[[-81  47 -75 -26  76 -52]
 [-44  40  -8  21   1 -39]
 [-40  65 -20 -21  -1 -26]] value -40

[[  5 -16  21  11]
 [ -7  49   9 -65]
 [  0   8 -42   6]] value 0

[[-24 -22 -47  -5]
 [  9  -5  11  -5]
 [ 60   3 -17 -24]] value 60

[[ 34  -3 -61 -28  37]
 [ 59 -35 -37  52 -19]
 [-38 -45  13 -26  -9]] value -38

[[-37   5  -7 -16  45]
 [ 36 -11   3  10  -7]
 [-66 -32 -11   5 -11]] value -66

[[  1 -57  23 -22]
 [ 27 -14  21   5]
 [-18 -78  19 -38]] value -18
---
array([ 78,  -9, -76,  -4]) -> -4
array([-40,  52,  15,  72, -75,  19, -43]) -> -43
array([-19, -59,  64, -41]) -> -41
array([-42, -57,   8, -35,  37,  -7]) -> -7
array([ 20,  29,  27, -55,  33,  77, -35]) -> -35
array([ 68, -17,  74, -41,  38,  29]) -> 29
---
[-37   7  28 -45  38] --> -37, 38

[605 191 828 802 482] --> 605, 482

[ 34  37  42  16   0 -47] --> 34, -47

[[2445 8070 1388 4989 2932 5653]
 [2049 8470 1417 4003 2269 5844]
 [3480 3975 6219 3444 3103 5946]] --> 2445, 5946

[[ 90  81  99  53 230]
 [ 11 200  32 170  51]
 [ 58 168  47 157 123]] --> 90, 123

[ 35   5   6 -37] --> 35, -37

[955 977 179 584] --> 955, 584
---
6  5  6  1  5
6  3  8  3  4
| 8, 1

 6  72  81  15  71  35
 8  42  68   5  39  21
 8  50  70   6  38  23
| 81, 5

748  952  280  138
582  842  252  140
| 952, 138

8339  5886  5375  7850  2410  9312  3647 | 9312, 2410

198   31  149  154 | 198, 31

427  246  744  831  204  727  384 | 831, 204
---
[[189, 127, 109, 131, 226, 109],
 [169, 42, 213, 67, 94, 109],
 [189, 49, 101, 162, 166, 39]] out 189, 39

[9368, 7153, 6581, 6400, 4039, 2669, 7533] out 9368, 7533

[43, 10, 928, 518, -281, -114, -657] out 43, -657

[707, 779, 252, -511, -261, 148] out 707, 148

[[7251, 4424, 3854, 4980],
 [2534, 5730, 6786, 5340],
 [8265, 6718, 5560, 5776]] out 7251, 5776

[[37, -40, 38, -3, -1, 3],
 [29, 42, 23, 1, 5, -42]] out 37, -42

[-608, -507, 593, -746, -732, 427, 298] out -608, 298
---
[[ -59.89   13.49    0.85  -75.78 -184.61  143.36]
 [-205.48 -108.93  -97.72  -77.20  -48.93 -136.43]
 [-222.50 -158.37 -104.27  -87.96   17.02 -239.96]] → -48.93

[[ 1.217  0.972 -1.222  1.893 -0.158]
 [-0.233 -0.112 -0.083  0.170 -1.125]] → 0.170

[[-161.916   92.476 -226.421 -118.650  202.693 -118.528]
 [-154.332   80.834 -178.126  -86.467  161.239 -122.784]] → 161.239

[[ 0.19 -0.16 -0.18 -0.15 -0.03]
 [-0.06  0.09  0.14  0.15 -0.02]
 [-0.16 -0.08  0.05 -0.15 -0.03]] → 0.15

[[-180.8 -126.2   76.8  -28.8   -6.7]
 [ 192.9  -64.9   45.2 -229.5 -129.9]
 [-138.1  -62.9  -84.6   90.3   79.1]] → -229.5

[[ 0.06  0.10  0.15 -0.17 -0.12 -0.17]
 [ 0.18  0.19 -0.16  0.19 -0.16  0.19]] → -0.16

[[-16.8 -14.8   8.6 -13.0]
 [ 12.0   8.7 -18.9 -21.9]
 [ 11.8   8.6 -18.6 -22.3]] → -18.9
---
[[2364 4188 6156 4862 3808 4368 8100]
 [4223 4267 4601 4461 4067 4388 4226]
 [3894 4347 4169 4267 4620 4206 5461]] -> 4620

[4018 1548 8207 3303] -> 1548

[288 259 171 947 455] -> 171

[-44  43  13  12 -17] -> 13

[786 666 409 168 441] -> 409

[1 5 3 8 0 4 6] -> 0

[[8650 9609 2027 8130]
 [6706 7973 9036 8180]] -> 7973

[85 60  4 63 69] -> 4
---
[ 66  64   0 -54   7] gives 0, 66

[[ 47  27   6   0 -12 -15  -5]
 [ 29  27  12   7  10  13  14]
 [-66 -38 -20   8  26  23  17]] gives 7, 47

[-65 -25  19  47  29 -54 -69] gives 47, 47

[[-35   1  43  22 -69]
 [-59  -3  37 -34 -29]
 [-68  -2  -5 -11 -32]] gives 37, 43

[ 29  64  73  10  62  26 -73] gives 10, 73

[[-20   7 -32  12  -5  33  -1]
 [-18   7 -24  -3 -10  25  -9]
 [-27  -1 -58  68  12  60  27]] gives -3, 68

[ -9 -55  54   3  76] gives 54, 76

[ 32  57  45 -25 -77   8 -21] gives -25, 57
---
Q:
array([[-47,  11, -26,  -6, -32],
       [-45, -29,  35,  -6,  13]])
A: -45

Q:
array([[-762, -332, -191,  188],
       [-974, -859, -848, -798],
       [ 335,  744,  523,  133]])
A: -974

Q:
array([[5210, 6959, 4366, 8536, 5388, 6131],
       [5154, 8452, 6617, 1996, 4790, 1213],
       [5236, 7661, 6186, 2874, 6653, 6456]])
A: 5154

Q:
array([[536, 577, 763, 639, 319, 161],
       [410, 351, 783, 670,  29, 105],
       [802, 901, 985, 200, 683, 373]])
A: 410

Q:
array([[251, 377, 596, 525],
       [763, 833, 862, 165],
       [151,  98, 163, 460]])
A: 763

Q:
array([[6835, 3354, 6900, 4333, 9937, 4247, 3095],
       [9142, 4331, 6697, 4862, 4899, 6955, 2568],
       [6524, 5140, 7284, 4484, 7165, 9422, 5432]])
A: 9142
---
[  5  67 -66   2] Answer: 67

[[-19 -73 -32  51]
 [ 11 -31 -44  48]] Answer: -31

[ 47  56 -74 -30] Answer: 56

[[  3 -30  17  -6]
 [ 52  -5 -25 -65]] Answer: -5

[ 16  -9  45 -67] Answer: -9

[ 63 -41  32 -53] Answer: -41
---
[[2902 5604 5688 6004 6774]
 [3978 3381 3946 5458 5509]
 [9076 5337 5316 5738 5103]] result: 3946

[[6 3 3 3 4 3 2]
 [1 5 3 1 4 1 3]
 [7 3 1 2 2 3 2]] result: 1

[[30 21 27 36 54 36 33]
 [59 78 68 45 12 53 55]
 [52 17 67 31 17 50 37]] result: 45

[ 74 234 212  47  17] result: 212

[31 93 97  5  3 48 85] result: 5

[856 110 743 543 718] result: 743

[[ -3 -11  -8 -29 -14]
 [ 37 -22 -24   0  45]
 [ 18 -28 -35 -39  17]] result: -24

[ 424  351  416  178   62 -716  861] result: 178

[[72 67 83 39  5]
 [57 36 22 91 89]
 [76 59 69 82 20]] result: 22
